Below are the code and all the weights of a small trained network. Each question names an input and a target symbol and asks about switching units off, where a switched-off unit gives its printed mean instead of its output.

import numpy as np


def w(rows, s, z=0):
    codes = np.array(rows[::2]) - 128.0
    scale = np.full(codes.shape[1], s)
    scale[-1] = z or s
    return codes * scale


def norm(h):
    return h / np.sqrt((h * h).mean(-1, keepdims=True) + 1e-5)


def softmax(a):
    e = np.exp(a - a.max(-1, keepdims=True))
    return e / e.sum(-1, keepdims=True)


def log_softmax(a):
    a = a - a.max(-1, keepdims=True)
    return a - np.log(np.exp(a).sum(-1, keepdims=True))


def net(x, mask):
    ids = ['ΓΠΨΩαδεζηθμξστφ'.index(c) for c in x.split()]
    T = len(ids)
    res = E[ids] + P[:T]
    u = 0
    for l in range(3):
        r = norm(res)
        for j in range(3):
            rows = slice(4 * j, 4 * j + 4)
            q, k, v = (r @ M[l][rows].T for M in (Q, K, V))
            z = softmax(np.where(np.tri(T) > 0, q @ k.T / 4**0.5, -1e9)) @ v
            o = O[l][rows]
            res = res + np.where(mask[u + j], z, o[:, -1]) @ o[:, :-1]
        u += 3
    return log_softmax(norm(res)[-1] @ U[:, :-1].T + U[:, -1])


Q, K, V, O = {}, {}, {}, {}
E = w([
[131,157,154,152,116,161],'Γ',
[54,94,152,33,180,179],'Π',
[134,143,115,143,162,29],'Ψ',
[124,111,177,137,128,175],'Ω',
[146,155,176,142,138,141],'α',
[31,160,89,81,100,145],'δ',
[98,2,108,103,135,102],'ε',
[122,195,131,125,105,124],'ζ',
[119,197,132,147,101,115],'η',
[118,186,151,105,135,115],'θ',
[95,121,195,150,102,117],'μ',
[190,61,127,85,148,122],'ξ',
[157,133,123,72,98,175],'σ',
[195,98,128,178,96,104],'τ',
[122,85,107,126,51,157],'φ',
],0.013)
P = w([
[88,180,113,188,184,151],'0',
[117,178,187,151,125,126],'1',
[126,164,166,120,109,92],'2',
[163,159,171,90,88,72],'3',
[177,166,146,58,64,39],'4',
[188,163,128,29,51,29],'5',
[205,163,115,16,32,2],'6',
],0.0039)
Q[0] = w([
[148,164,186,116,84,93],'0.h0',
[90,93,158,63,97,98],'0.h0',
[128,132,213,71,46,104],'0.h0',
[167,127,143,80,94,57],'0.h0',
[110,143,113,212,235,163],'0.h1',
[146,135,65,207,249,188],'0.h1',
[126,154,157,132,108,171],'0.h1',
[81,124,194,142,109,86],'0.h1',
[154,116,88,161,184,144],'0.h2',
[117,168,141,84,110,146],'0.h2',
[171,141,54,207,230,190],'0.h2',
[51,131,201,139,80,37],'0.h2',
],0.012)
K[0] = w([
[168,91,69,95,98,69],'0.h0',
[183,131,149,106,65,92],'0.h0',
[174,104,122,106,91,70],'0.h0',
[132,135,113,57,52,61],'0.h0',
[100,150,120,184,216,217],'0.h1',
[90,154,99,143,213,200],'0.h1',
[105,71,110,157,119,122],'0.h1',
[147,124,170,200,8,99],'0.h1',
[154,158,155,195,162,139],'0.h2',
[85,117,98,109,131,137],'0.h2',
[135,162,180,226,165,172],'0.h2',
[141,110,125,21,86,137],'0.h2',
],0.011)
V[0] = w([
[59,158,218,74,153,80],'0.h0',
[81,127,119,82,2,238],'0.h0',
[136,76,118,45,113,185],'0.h0',
[97,70,129,238,70,83],'0.h0',
[102,74,146,157,125,90],'0.h1',
[157,105,105,194,82,154],'0.h1',
[79,104,186,168,50,91],'0.h1',
[171,119,22,128,206,73],'0.h1',
[137,179,174,65,116,153],'0.h2',
[215,92,190,155,189,117],'0.h2',
[72,127,92,100,82,116],'0.h2',
[106,111,155,43,215,127],'0.h2',
],0.0067)
O[0] = w([
[104,181,145,149,224,171,200],'0.h0',
[110,54,124,178,71,247,137],'0.h0',
[104,34,152,86,122,161,119],'0.h0',
[123,123,11,155,146,93,165],'0.h0',
[104,78,119,141,171,61,171],'0.h1',
[152,125,76,118,52,82,117],'0.h1',
[100,97,70,188,194,83,247],'0.h1',
[97,132,214,69,68,127,2],'0.h1',
[135,172,167,160,153,188,136],'0.h2',
[207,78,96,25,167,113,98],'0.h2',
[24,134,139,179,99,124,164],'0.h2',
[111,77,255,153,248,108,168],'0.h2',
],0.006,0.0086)
Q[1] = w([
[69,133,95,155,190,131],'1.h0',
[164,92,133,121,58,71],'1.h0',
[99,83,246,124,190,103],'1.h0',
[105,164,142,103,174,182],'1.h0',
[76,136,124,226,99,157],'1.h1',
[56,151,127,207,103,188],'1.h1',
[158,246,123,202,129,168],'1.h1',
[128,101,139,68,107,141],'1.h1',
[138,123,141,98,136,97],'1.h2',
[66,115,94,120,102,150],'1.h2',
[180,155,160,138,114,114],'1.h2',
[151,125,145,83,120,138],'1.h2',
],0.011)
K[1] = w([
[62,154,79,47,133,139],'1.h0',
[227,99,139,190,2,64],'1.h0',
[94,67,180,44,165,66],'1.h0',
[115,163,175,99,236,179],'1.h0',
[7,137,21,161,39,162],'1.h1',
[42,137,81,129,61,160],'1.h1',
[38,178,139,191,170,215],'1.h1',
[187,129,167,61,109,133],'1.h1',
[125,159,161,112,135,123],'1.h2',
[136,116,84,159,77,131],'1.h2',
[121,135,119,113,188,143],'1.h2',
[161,154,146,146,144,125],'1.h2',
],0.0098)
V[1] = w([
[3,160,70,82,192,179],'1.h0',
[176,96,195,185,110,49],'1.h0',
[79,137,88,114,162,196],'1.h0',
[95,168,84,20,180,179],'1.h0',
[108,74,95,69,162,130],'1.h1',
[159,74,140,153,142,107],'1.h1',
[215,145,171,168,93,74],'1.h1',
[210,142,160,171,118,157],'1.h1',
[138,143,129,156,125,134],'1.h2',
[123,142,117,161,156,140],'1.h2',
[144,160,79,88,124,158],'1.h2',
[108,121,133,155,165,72],'1.h2',
],0.0063)
O[1] = w([
[92,94,203,254,218,172,252],'1.h0',
[82,174,69,22,115,157,145],'1.h0',
[130,103,139,217,178,119,180],'1.h0',
[196,70,238,218,145,107,104],'1.h0',
[136,223,123,145,136,158,142],'1.h1',
[109,162,72,73,170,163,164],'1.h1',
[171,39,91,77,150,174,55],'1.h1',
[183,68,87,90,128,86,68],'1.h1',
[120,136,112,139,147,138,150],'1.h2',
[83,164,110,121,165,145,217],'1.h2',
[185,139,154,177,100,110,65],'1.h2',
[40,156,128,100,175,176,250],'1.h2',
],0.0054,0.0039)
Q[2] = w([
[115,163,125,99,148,86],'2.h0',
[109,125,130,118,119,171],'2.h0',
[88,55,129,162,101,85],'2.h0',
[178,180,86,86,197,114],'2.h0',
[121,179,163,35,168,106],'2.h1',
[94,171,53,125,151,70],'2.h1',
[47,115,154,133,170,97],'2.h1',
[83,97,115,86,59,132],'2.h1',
[11,110,109,86,175,118],'2.h2',
[25,126,124,67,190,133],'2.h2',
[77,122,113,43,112,53],'2.h2',
[99,109,126,108,163,155],'2.h2',
],0.012)
K[2] = w([
[72,132,151,115,170,75],'2.h0',
[101,173,81,151,121,191],'2.h0',
[108,49,173,110,76,141],'2.h0',
[132,149,95,113,215,93],'2.h0',
[203,134,179,4,173,91],'2.h1',
[141,140,67,113,118,14],'2.h1',
[154,207,134,107,94,85],'2.h1',
[232,109,74,120,67,171],'2.h1',
[106,12,61,49,131,111],'2.h2',
[132,12,73,39,156,78],'2.h2',
[174,87,106,34,59,131],'2.h2',
[131,71,118,109,172,127],'2.h2',
],0.011)
V[2] = w([
[156,122,142,171,129,53],'2.h0',
[159,108,176,134,85,32],'2.h0',
[65,182,135,144,172,181],'2.h0',
[120,121,129,141,114,126],'2.h0',
[95,102,72,96,137,169],'2.h1',
[122,87,54,96,119,170],'2.h1',
[120,255,139,221,150,141],'2.h1',
[105,125,81,130,73,100],'2.h1',
[124,48,141,129,167,139],'2.h2',
[127,54,146,196,114,50],'2.h2',
[52,58,147,175,134,27],'2.h2',
[184,118,112,89,147,100],'2.h2',
],0.0068)
O[2] = w([
[91,184,121,157,175,41,143],'2.h0',
[57,207,131,165,169,161,53],'2.h0',
[173,101,153,116,76,56,246],'2.h0',
[136,119,143,149,131,125,130],'2.h0',
[165,61,124,145,135,126,134],'2.h1',
[151,72,120,186,124,84,98],'2.h1',
[176,194,38,4,91,240,253],'2.h1',
[156,131,112,221,117,126,100],'2.h1',
[147,62,106,60,129,162,188],'2.h2',
[40,100,93,34,157,157,175],'2.h2',
[50,103,95,1,88,192,246],'2.h2',
[109,97,174,169,146,102,96],'2.h2',
],0.0054,0.0065)
U = w([
[217,146,93,169,99,153,98],'Γ',
[123,94,234,148,217,158,1],'Π',
[130,225,142,73,147,41,35],'Ψ',
[240,80,113,145,180,185,74],'Ω',
[242,170,148,115,167,129,122],'α',
[50,172,170,193,74,175,76],'δ',
[66,70,120,45,109,97,146],'ε',
[161,201,125,90,60,168,161],'ζ',
[158,198,98,107,63,150,136],'η',
[157,205,203,64,135,164,152],'θ',
[95,145,62,156,206,124,155],'μ',
[191,78,204,130,138,36,208],'ξ',
[176,83,179,116,63,183,235],'σ',
[163,146,99,134,38,10,201],'τ',
[136,70,62,193,17,133,101],'φ',
],0.014,0.0064)

Each question gives the input, a string of symbols that net reads in full, and the target symbol t.
The units are the heads (4 rows each of Q, K, V and O). Each row of codes is followed by its name. A weight is (code - 128) times the scale printed after its matrix; where a second scale follows, it is the last column's (O and U).
mask holds one flag per head, layer by layer. A switched-off head (its flag False) gives its mean, the last column of its rows in O, instead of its output. The means were averaged over made-up inputs and are rounded, as every weight is.
A unit's drop is (log p(t) with every unit on - log p(t) with that unit switched off) / (log p(t) with every unit on - log p(t) with every unit switched off).
The circuit of an input: a set's keep is (log p(t) with only the set's units on - log p(t) with every unit switched off) / (log p(t) with every unit on - log p(t) with every unit switched off). Starting from all 9 units, units are removed one at a time, each time the one whose removal leaves the highest keep (on an exact tie, the one counted first), for as long as the keep stays at least 0.8.
circuit, biggest first: the units of the circuit, biggest drop first
most important unit: the unit with the biggest drop
heads that matter: for each layer, one digit per head in row order, 1 if its drop is at least 0.15 and else 0, layers parted by /
drop when u is switched off: that unit's drop, to one decimal
input Π Ψ α τ μ, target τ: most important unit => 0.h0
input Π μ Ω Γ, target Π: heads that matter => 001 / 100 / 000
input φ μ α Ω, target φ: heads that matter => 100 / 000 / 000
input μ α θ, target θ: circuit, biggest first => 0.h0; 2.h1
input σ α Ω, target σ: heads that matter => 100 / 000 / 000
input δ α δ ε μ Π Π, target Π: heads that matter => 000 / 100 / 000
input μ Ω Ω, target Ω: circuit, biggest first => 0.h2; 2.h0
input μ δ τ δ θ, target τ: circuit, biggest first => 0.h0; 0.h1
input μ ξ Ω, target ξ: heads that matter => 100 / 000 / 010
input θ φ μ μ μ, target φ: heads that matter => 101 / 000 / 000
input μ δ Ω δ Ω α, target δ: heads that matter => 001 / 000 / 000
input Ω μ σ φ Ω, target φ: heads that matter => 100 / 000 / 000
input Γ Ω ζ, target ζ: heads that matter => 000 / 000 / 010
input μ ε μ Γ ε μ Ω, target ε: most important unit => 2.h2
input Π Ω μ Π μ δ, target δ: heads that matter => 001 / 010 / 000
input ε μ μ μ Γ Γ ξ, target ξ: heads that matter => 000 / 000 / 011
input σ δ ε μ σ Ω, target ε: heads that matter => 100 / 100 / 001
input μ σ ε, target σ: circuit, biggest first => 0.h0; 0.h1
input μ ε θ ε φ ε, target φ: circuit, biggest first => 0.h0; 2.h1
input ζ μ μ θ α τ ξ, target τ: most important unit => 1.h0
input Ω Π ε μ, target ε: heads that matter => 101 / 000 / 001
input μ ε μ, target ε: heads that matter => 001 / 000 / 001
input α ε Ω α μ θ Π, target Π: drop when 0.h0 is switched off => 0.1
input Γ ζ φ δ φ, target φ: drop when 0.h0 is switched off => 0.3
input ξ μ σ, target σ: drop when 0.h1 is switched off => 0.3
input ζ μ μ θ Π μ μ, target Π: drop when 1.h0 is switched off => 0.3
input μ η Ω μ μ ε θ, target ε: circuit, biggest first => 2.h2
